Below are the code and all the weights of a small trained network. Each question names an input and a class and asks about switching units off, where a switched-off unit gives its printed mean instead of its output.

import numpy as np


def w(rows, s, z=0):
    codes = np.array(rows[::2]) - 128.0
    scale = np.full(codes.shape[1], s)
    scale[-1] = z or s
    return codes * scale


def f(y):
    return y / 2 * (1 + np.tanh(0.7978845608 * (y + 0.044715 * y**3)))


def log_softmax(a):
    a = a - a.max(-1, keepdims=True)
    return a - np.log(np.exp(a).sum(-1, keepdims=True))


def net(x, mask):
    res = np.array(x, float).reshape(1, 8) / 4 @ E
    y = f(res @ A[0][:, :-1].T + A[0][:, -1])
    res = res + np.where(mask, y, B[0][:, -1]) @ B[0][:, :-1]
    return log_softmax(res[-1] @ U[:, :-1].T + U[:, -1])


A, B = {}, {}
E = w([
[25,168,79,116,214],'x0',
[195,237,53,197,119],'x1',
[127,127,127,127,127],'x2',
[129,129,126,128,125],'x3',
[130,128,128,128,127],'x4',
[38,143,119,158,2],'x5',
[150,19,21,151,109],'x6',
[118,103,158,235,158],'x7',
],0.0046)
A[0] = w([
[86,137,119,131,60,59],'N1',
[102,86,174,210,148,103],'N2',
[206,105,179,128,57,75],'N3',
[51,149,76,116,176,70],'N4',
[63,136,131,151,53,76],'N5',
[90,73,155,59,121,124],'N6',
[187,115,145,98,200,47],'N7',
[166,198,67,152,117,69],'N8',
[134,150,86,3,85,93],'N9',
[131,69,57,137,125,76],'N10',
[129,132,126,127,122,8],'N11',
[92,67,174,87,134,55],'N12',
[113,200,221,122,133,98],'N13',
[106,137,140,120,132,1],'N14',
[135,85,75,134,119,38],'N15',
],0.013,0.0046)
B[0] = w([
[188,112,144,85,185,164],'N1',
[119,137,157,208,109,185],'N2',
[5,157,118,86,185,208],'N3',
[28,146,141,80,172,217],'N4',
[205,125,118,132,214,205],'N5',
[153,200,121,127,83,233],'N6',
[203,117,130,116,208,201],'N7',
[161,210,201,95,53,224],'N8',
[114,81,141,244,135,223],'N9',
[128,58,97,106,62,201],'N10',
[124,95,205,84,133,83],'N11',
[159,194,175,86,82,192],'N12',
[129,31,73,104,49,253],'N13',
[122,97,207,58,139,91],'N14',
[134,60,152,77,91,145],'N15',
],0.029,0.0035)
U = w([
[165,214,183,90,46,92],'0',
[133,19,76,68,59,88],'1',
[15,152,126,76,188,92],'2',
[226,111,122,110,219,113],'3',
[130,150,60,168,107,255],'4',
[116,124,135,254,115,137],'5',
],0.0086,0.0084)

Each question gives the input, the list of numbers given to net, and the class t.
The units are the neurons (one row each of A and B). Each row of codes is followed by its name. A weight is (code - 128) times the scale printed after its matrix; where a second scale follows, it is the last column's (A, B and U).
mask holds one flag per neuron, in row order. A switched-off neuron (its flag False) gives its mean, the last column of its row in B, instead of its output. The means were averaged over made-up inputs and are rounded, as every weight is.
A unit's drop is (log p(t) with every unit on - log p(t) with that unit switched off) / (log p(t) with every unit on - log p(t) with every unit switched off).
The circuit of an input: a set's keep is (log p(t) with only the set's units on - log p(t) with every unit switched off) / (log p(t) with every unit on - log p(t) with every unit switched off). Starting from the 12 units with the biggest drops (on a tie, the unit counted first), units are removed one at a time, each time the one whose removal leaves the highest keep (on an exact tie, the one counted first), for as long as the keep stays at least 0.8.
circuit, biggest first: the units of the circuit, biggest drop first
most important unit: the unit with the biggest drop
k most important neurons: the k neurons with the biggest drops, biggest first
drop when u is switched off: that unit's drop, to one decimal
input [6,-7,-3,-5,8,5,-1,6], class 0: circuit, biggest first -> [N12]
input [-4,0,-3,-3,0,3,-2,7], class 5: 2 most important neurons -> [N2, N4]
input [3,1,-3,0,-2,5,-4,-3], class 3: circuit, biggest first -> [N5, N1]
input [5,-5,-7,-2,7,-5,-5,-7], class 5: 2 most important neurons -> [N9, N8]
input [1,4,-3,5,-8,-6,-2,5], class 3: 3 most important neurons -> [N7, N9, N6]
input [2,3,1,-2,5,-5,-5,-4], class 1: 4 most important neurons -> [N13, N5, N6, N2]
input [-7,6,-4,6,8,8,-3,-2], class 3: 3 most important neurons -> [N5, N1, N4]
input [1,4,8,-2,-1,-6,3,1], class 3: 3 most important neurons -> [N7, N13, N6]
input [-3,-2,5,-2,-1,-1,1,5], class 5: 4 most important neurons -> [N2, N4, N13, N8]
input [-1,-7,2,1,6,6,6,-8], class 5: 2 most important neurons -> [N9, N8]
input [1,4,4,-6,-7,-5,8,5], class 1: 2 most important neurons -> [N10, N15]
input [-4,3,3,-5,2,6,-5,-3], class 3: 3 most important neurons -> [N5, N1, N10]
input [2,-8,-1,4,-2,-3,1,8], class 0: 3 most important neurons -> [N12, N9, N6]
input [7,-2,1,6,1,3,0,6], class 2: circuit, biggest first -> [N4]
input [6,4,7,6,1,-1,-5,-5], class 2: 3 most important neurons -> [N4, N10, N6]
input [-3,-2,4,1,7,-3,0,-2], class 2: circuit, biggest first -> [N13, N3]
input [0,-3,-6,1,-5,-6,0,1], class 3: drop when N7 is switched off -> 0.6
input [4,-1,3,2,4,5,-5,3], class 1: drop when N2 is switched off -> 0.0
input [-8,5,1,2,0,-8,-6,-3], class 2: drop when N1 is switched off -> 0.1
input [-2,1,7,-6,3,6,7,7], class 1: most important unit -> N10
